Below are the code and all the weights of a small trained network. Each question names an input and a target symbol and asks about switching units off, where a switched-off unit gives its printed mean instead of its output.

import numpy as np


def w(rows, s, z=0):
    codes = np.array(rows[::2]) - 128.0
    scale = np.full(codes.shape[1], s)
    scale[-1] = z or s
    return codes * scale


def norm(h):
    return h / np.sqrt((h * h).mean(-1, keepdims=True) + 1e-5)


def f(y):
    return y / 2 * (1 + np.tanh(0.7978845608 * (y + 0.044715 * y**3)))


def softmax(a):
    e = np.exp(a - a.max(-1, keepdims=True))
    return e / e.sum(-1, keepdims=True)


def log_softmax(a):
    a = a - a.max(-1, keepdims=True)
    return a - np.log(np.exp(a).sum(-1, keepdims=True))


def net(x, mask):
    ids = ['ΔΘΛαεζξφω'.index(c) for c in x.split()]
    T = len(ids)
    res = E[ids] + P[:T]
    u = 0
    for l in range(2):
        r = norm(res)
        for j in range(2):
            rows = slice(3 * j, 3 * j + 3)
            q, k, v = (r @ M[l][rows].T for M in (Q, K, V))
            z = softmax(np.where(np.tri(T) > 0, q @ k.T / 3**0.5, -1e9)) @ v
            o = O[l][rows]
            res = res + np.where(mask[u + j], z, o[:, -1]) @ o[:, :-1]
        u += 2
        y = f(norm(res) @ A[l][:, :-1].T + A[l][:, -1])
        res = res + np.where(mask[u : u + 12], y, B[l][:, -1]) @ B[l][:, :-1]
        u += 12
    return log_softmax(norm(res)[-1] @ U[:, :-1].T + U[:, -1])


Q, K, V, O, A, B = {}, {}, {}, {}, {}, {}
E = w([
[145,180,92,54,95,125],'Δ',
[200,76,72,88,68,134],'Θ',
[183,127,98,85,73,153],'Λ',
[159,107,130,71,69,138],'α',
[81,97,117,42,97,104],'ε',
[122,2,108,117,120,147],'ζ',
[180,78,90,191,125,214],'ξ',
[125,229,118,153,92,202],'φ',
[57,178,175,111,66,124],'ω',
],0.0028)
P = w([
[102,116,38,108,49,135],'0',
[148,130,78,126,120,81],'1',
[110,106,44,140,2,114],'2',
[87,118,56,85,127,183],'3',
[164,135,117,119,137,87],'4',
[119,103,113,114,13,150],'5',
[93,115,104,78,143,206],'6',
[176,136,151,111,152,94],'7',
[120,101,171,110,37,164],'8',
[107,107,157,63,163,229],'9',
[179,134,193,102,165,112],'10',
[125,108,222,120,66,182],'11',
],0.0038)
Q[0] = w([
[65,146,91,195,250,96],'L0H1',
[146,137,103,74,204,122],'L0H1',
[140,139,156,168,144,59],'L0H1',
[62,114,100,136,98,192],'L0H2',
[152,123,138,65,94,143],'L0H2',
[97,99,133,152,114,52],'L0H2',
],0.02)
K[0] = w([
[150,134,7,157,17,53],'L0H1',
[218,132,46,71,209,54],'L0H1',
[28,110,67,107,113,201],'L0H1',
[149,131,131,16,128,6],'L0H2',
[168,106,229,68,60,157],'L0H2',
[58,123,21,124,45,160],'L0H2',
],0.012)
V[0] = w([
[175,232,120,225,123,213],'L0H1',
[43,192,180,91,140,87],'L0H1',
[157,254,127,47,109,142],'L0H1',
[118,197,103,79,142,149],'L0H2',
[148,151,78,177,154,184],'L0H2',
[116,61,109,84,186,160],'L0H2',
],0.0078)
O[0] = w([
[188,206,122,246,85,159,130],'L0H1',
[64,109,2,144,150,86,67],'L0H1',
[180,230,54,97,137,100,254],'L0H1',
[94,197,149,107,140,117,173],'L0H2',
[163,177,108,135,183,123,106],'L0H2',
[160,115,101,112,79,66,105],'L0H2',
],0.0057,0.0061)
A[0] = w([
[140,74,140,131,158,128,114],'L0N1',
[83,135,44,159,127,178,30],'L0N2',
[154,109,177,105,177,101,19],'L0N3',
[105,158,166,118,135,46,29],'L0N4',
[126,165,158,138,180,110,173],'L0N5',
[169,151,183,187,163,84,6],'L0N6',
[192,116,103,164,179,80,163],'L0N7',
[130,113,106,151,183,75,51],'L0N8',
[112,111,137,134,154,103,78],'L0N9',
[115,99,172,172,180,10,66],'L0N10',
[112,140,152,174,98,147,120],'L0N11',
[65,107,114,131,90,157,162],'L0N12',
],0.012,0.0011)
B[0] = w([
[71,150,151,107,113,196,113],'L0N1',
[27,87,113,128,46,60,255],'L0N2',
[97,111,126,180,97,76,194],'L0N3',
[157,90,103,87,113,60,148],'L0N4',
[119,90,77,170,134,105,208],'L0N5',
[4,54,116,83,130,80,237],'L0N6',
[97,40,154,133,104,132,183],'L0N7',
[208,138,195,107,173,141,86],'L0N8',
[157,172,124,139,136,133,69],'L0N9',
[85,215,208,107,182,72,90],'L0N10',
[172,83,62,147,99,104,205],'L0N11',
[130,106,36,99,89,182,191],'L0N12',
],0.011,0.0016)
Q[1] = w([
[168,155,71,52,166,98],'L1H1',
[109,70,149,141,147,141],'L1H1',
[150,136,88,175,60,8],'L1H1',
[175,102,109,117,117,88],'L1H2',
[99,109,153,123,36,77],'L1H2',
[187,135,43,108,166,141],'L1H2',
],0.012)
K[1] = w([
[167,159,26,32,229,124],'L1H1',
[98,69,179,145,109,125],'L1H1',
[157,152,2,186,30,58],'L1H1',
[196,77,61,118,152,184],'L1H2',
[81,30,190,120,92,235],'L1H2',
[183,191,15,94,141,122],'L1H2',
],0.0091)
V[1] = w([
[107,199,106,143,70,158],'L1H1',
[59,246,76,157,58,137],'L1H1',
[136,68,146,169,4,57],'L1H1',
[79,29,57,98,136,233],'L1H2',
[133,106,116,113,168,66],'L1H2',
[193,12,139,149,111,43],'L1H2',
],0.0042)
O[1] = w([
[105,111,118,120,167,127,206],'L1H1',
[98,93,95,142,225,166,255],'L1H1',
[72,150,155,200,126,147,222],'L1H1',
[106,128,149,104,165,4,175],'L1H2',
[153,118,120,94,138,156,98],'L1H2',
[188,78,151,143,106,105,123],'L1H2',
],0.0044,0.0027)
A[1] = w([
[171,221,154,154,141,123,27],'L1N1',
[112,118,167,195,110,144,26],'L1N2',
[131,178,108,131,150,121,96],'L1N3',
[128,191,189,77,156,120,149],'L1N4',
[95,88,167,69,152,125,154],'L1N5',
[98,138,118,124,67,91,114],'L1N6',
[190,169,137,126,147,114,77],'L1N7',
[117,133,124,101,143,114,63],'L1N8',
[132,160,89,245,161,107,54],'L1N9',
[129,144,103,121,91,197,85],'L1N10',
[61,145,115,97,179,101,116],'L1N11',
[92,149,216,128,133,148,6],'L1N12',
],0.011,0.0019)
B[1] = w([
[127,79,150,141,190,253,179],'L1N1',
[196,133,167,55,79,155,154],'L1N2',
[146,74,140,141,93,120,162],'L1N3',
[86,182,163,178,120,112,211],'L1N4',
[177,102,139,160,178,60,211],'L1N5',
[118,135,136,129,197,200,253],'L1N6',
[109,82,107,73,185,140,166],'L1N7',
[166,131,134,109,143,120,139],'L1N8',
[240,65,55,249,174,112,254],'L1N9',
[143,136,153,156,162,61,206],'L1N10',
[182,162,124,160,84,175,222],'L1N11',
[87,125,50,166,81,114,132],'L1N12',
],0.012,0.0037)
U = w([
[146,237,98,104,98,157,91],'Δ',
[60,173,165,184,100,73,144],'Θ',
[104,131,185,120,205,225,161],'Λ',
[166,202,191,117,167,39,105],'α',
[178,87,73,18,151,111,46],'ε',
[79,1,191,140,130,82,4],'ζ',
[180,119,192,106,30,169,196],'ξ',
[189,99,72,217,143,142,162],'φ',
[26,130,59,119,100,144,206],'ω',
],0.0075,0.0016)

Each question gives the input, a string of symbols that net reads in full, and the target symbol t.
The units are the heads (3 rows each of Q, K, V and O) and the neurons (one row each of A and B). Each row of codes is followed by its name. A weight is (code - 128) times the scale printed after its matrix; where a second scale follows, it is the last column's (O, A, B and U).
mask holds one flag per unit, layer by layer, with each layer's heads first. A switched-off unit (its flag False) gives its mean, the last column of its rows in O or B, instead of its output. The means were averaged over made-up inputs and are rounded, as every weight is.
A unit's drop is (log p(t) with every unit on - log p(t) with that unit switched off) / (log p(t) with every unit on - log p(t) with every unit switched off).
The circuit of an input: a set's keep is (log p(t) with only the set's units on - log p(t) with every unit switched off) / (log p(t) with every unit on - log p(t) with every unit switched off). Starting from the 12 units with the biggest drops (on a tie, the unit counted first), units are removed one at a time, each time the one whose removal leaves the highest keep (on an exact tie, the one counted first), for as long as the keep stays at least 0.8.
circuit, biggest first: the units of the circuit, biggest drop first
most important unit: the unit with the biggest drop
top k neurons: the k neurons with the biggest drops, biggest first
k most important neurons of layer l: the k neurons of layer l with the biggest drops, biggest first
which heads matter: for each layer, one digit per head in row order, 1 if its drop is at least 0.15 and else 0, layers parted by /
input ε Λ Δ ζ ε ε φ ζ ε Λ Λ, target α: circuit, biggest first -> (L0H2; L1N9)
input Λ Λ Λ ζ Λ α, target ζ: circuit, biggest first -> (L0H1)
input Λ α ε Λ α, target α: circuit, biggest first -> (L1N9; L1N1)
input Λ Λ Θ, target Λ: which heads matter -> 10 / 00
input α ω φ ξ Λ Λ ξ ε ε Θ ξ ξ, target ξ: circuit, biggest first -> (L0H1; L1N2)
input Λ Λ Δ, target Λ: top 2 neurons -> (L1N1; L0N6)
input φ ω Λ φ, target ω: which heads matter -> 10 / 00
input ζ φ φ Θ Δ Λ φ Λ ω φ ε, target α: which heads matter -> 10 / 00
input Λ ε Λ Θ Δ, target ε: which heads matter -> 00 / 00
input φ φ Θ φ ξ, target ζ: which heads matter -> 01 / 00
input ε Λ φ ζ Λ ζ α ε Λ, target ε: which heads matter -> 11 / 00
input ξ ω φ Λ Λ ε ω, target Λ: circuit, biggest first -> (L0H1; L0N6; L1N1; L1N9)
input Δ Θ ω Δ ε Λ Δ ε ζ Λ, target ε: which heads matter -> 10 / 00
input Λ Θ φ ω, target Θ: which heads matter -> 10 / 00
input ε ε ε ξ Θ, target ζ: circuit, biggest first -> (L0N6; L0H1)
input Λ α φ ζ Λ Λ Λ ε α ω, target ε: most important unit -> L0H1
input Λ ξ Θ φ Λ Λ ω Λ ξ ζ, target Λ: top 2 neurons -> (L0N6; L1N1)
input Λ ξ φ α, target ξ: which heads matter -> 10 / 00
input φ Θ ε Λ φ α ε Θ Λ Λ ω ζ, target ω: top 2 neurons -> (L0N2; L1N9)
input ξ Λ α Λ ξ ξ Λ Λ ξ ω, target Λ: top 2 neurons -> (L1N1; L0N6)
input α φ Λ ξ Λ ε Λ Λ ξ Δ, target Λ: which heads matter -> 00 / 00
input Δ Λ ξ ε Λ Λ ε φ Λ Λ ξ ξ, target ξ: most important neuron of layer 1 -> (L1N2)
input α ξ Λ Λ Λ, target ζ: top 2 neurons -> (L0N6; L0N7)
input Λ ε Λ ζ Δ ω, target ω: circuit, biggest first -> (L0H1; L1N9)
